Below are the code and all the weights of a small trained network. Each question names an input and a class and asks about switching units off, where a switched-off unit gives its printed mean instead of its output.

import numpy as np


def w(rows, s, z=0):
    codes = np.array(rows[::2]) - 128.0
    scale = np.full(codes.shape[1], s)
    scale[-1] = z or s
    return codes * scale


def f(y):
    return np.maximum(y, 0)


def log_softmax(a):
    a = a - a.max(-1, keepdims=True)
    return a - np.log(np.exp(a).sum(-1, keepdims=True))


def net(x, mask):
    res = np.array(x, float).reshape(1, 6) / 4 @ E
    y = f(res @ A[0][:, :-1].T + A[0][:, -1])
    res = res + np.where(mask, y, B[0][:, -1]) @ B[0][:, :-1]
    return log_softmax(res[-1] @ U[:, :-1].T + U[:, -1])


A, B = {}, {}
E = w([
[128,127,130],'x0',
[123,126,126],'x1',
[188,88,221],'x2',
[126,126,127],'x3',
[254,142,51],'x4',
[125,33,95],'x5',
],0.006)
A[0] = w([
[161,136,108,62],'n1',
[85,118,149,46],'n2',
[126,151,158,57],'n3',
[119,50,98,73],'n4',
[119,70,102,71],'n5',
[146,115,101,40],'n6',
[78,166,43,37],'n7',
[97,120,143,68],'n8',
[188,97,223,16],'n9',
[58,110,167,1],'n10',
[179,102,199,38],'n11',
[131,117,141,90],'n12',
[185,133,97,49],'n13',
[100,143,83,58],'n14',
[195,133,90,37],'n15',
[118,47,94,53],'n16',
[166,133,110,72],'n17',
[99,144,80,55],'n18',
[133,184,153,65],'n19',
[142,122,127,42],'n20',
[103,142,85,63],'n21',
[123,117,118,81],'n22',
[56,111,172,19],'n23',
[112,48,90,47],'n24',
[146,133,117,94],'n25',
[121,130,118,107],'n26',
[125,201,149,70],'n27',
[190,134,91,44],'n28',
[153,135,113,80],'n29',
[112,124,133,108],'n30',
[141,122,128,46],'n31',
[137,247,163,31],'n32',
],0.014,0.009)
B[0] = w([
[127,169,139,155],'n1',
[107,190,157,160],'n2',
[123,116,178,136],'n3',
[186,96,162,211],'n4',
[152,91,161,169],'n5',
[111,115,205,130],'n6',
[14,78,109,229],'n7',
[116,167,144,150],'n8',
[1,78,62,242],'n9',
[97,232,176,196],'n10',
[38,90,84,214],'n11',
[114,132,119,130],'n12',
[104,179,177,209],'n13',
[72,119,91,155],'n14',
[98,186,192,228],'n15',
[167,78,171,189],'n16',
[115,162,154,175],'n17',
[69,111,90,158],'n18',
[166,94,173,169],'n19',
[114,158,146,128],'n20',
[72,111,97,154],'n21',
[125,120,134,128],'n22',
[120,211,195,232],'n23',
[158,76,185,183],'n24',
[128,146,138,145],'n25',
[122,127,118,130],'n26',
[175,75,169,207],'n27',
[98,176,195,224],'n28',
[129,154,140,151],'n29',
[132,142,139,149],'n30',
[114,162,144,128],'n31',
[196,49,216,250],'n32',
],0.034,0.002)
U = w([
[141,114,82,246],'0',
[128,113,91,222],'1',
[89,203,169,6],'2',
[149,91,75,213],'3',
[32,34,67,3],'4',
[210,3,164,3],'5',
],0.0043,0.011)

Each question gives the input, the list of numbers given to net, and the class t.
The units are the neurons (one row each of A and B). Each row of codes is followed by its name. A weight is (code - 128) times the scale printed after its matrix; where a second scale follows, it is the last column's (A, B and U).
mask holds one flag per neuron, in row order. A switched-off neuron (its flag False) gives its mean, the last column of its row in B, instead of its output. The means were averaged over made-up inputs and are rounded, as every weight is.
A unit's drop is (log p(t) with every unit on - log p(t) with that unit switched off) / (log p(t) with every unit on - log p(t) with every unit switched off).
The circuit of an input: a set's keep is (log p(t) with only the set's units on - log p(t) with every unit switched off) / (log p(t) with every unit on - log p(t) with every unit switched off). Starting from the 12 units with the biggest drops (on a tie, the unit counted first), units are removed one at a time, each time the one whose removal leaves the highest keep (on an exact tie, the one counted first), for as long as the keep stays at least 0.8.
units of the circuit, in order: the units of the circuit, biggest drop first
most important unit: the unit with the biggest drop
top k neurons: the k neurons with the biggest drops, biggest first
drop of u: that unit's drop, to one decimal
input [3,1,7,-5,4,-2], class 4: units of the circuit, in order	n9, n11
input [3,0,-1,2,-7,3], class 2: top 2 neurons	n23, n10
input [-1,1,-7,-3,-5,-5], class 4: most important unit	n7
input [-5,-3,-4,-4,0,-8], class 5: units of the circuit, in order	n32, n27
input [-2,-6,2,6,8,5], class 2: units of the circuit, in order	n15, n28
input [0,5,7,5,-6,2], class 4: top 2 neurons	n9, n11
input [-2,1,7,3,7,7], class 2: top 4 neurons	n15, n28, n13, n17
input [2,0,3,7,-8,-2], class 2: units of the circuit, in order	n23, n10
input [-4,3,-4,4,-7,-1], class 2: top 2 neurons	n23, n10
input [1,4,3,4,-8,-8], class 2: top 3 neurons	n23, n10, n2
input [4,-5,5,2,-5,-7], class 5: top 3 neurons	n32, n27, n19
input [-1,-4,-2,6,3,7], class 5: drop of n4	0.2
input [2,-6,-8,3,-2,6], class 4: drop of n18	0.1
input [-4,-4,7,-5,-1,6], class 4: drop of n15	0.0
input [1,-5,-5,-2,-5,8], class 5: top neuron	n24
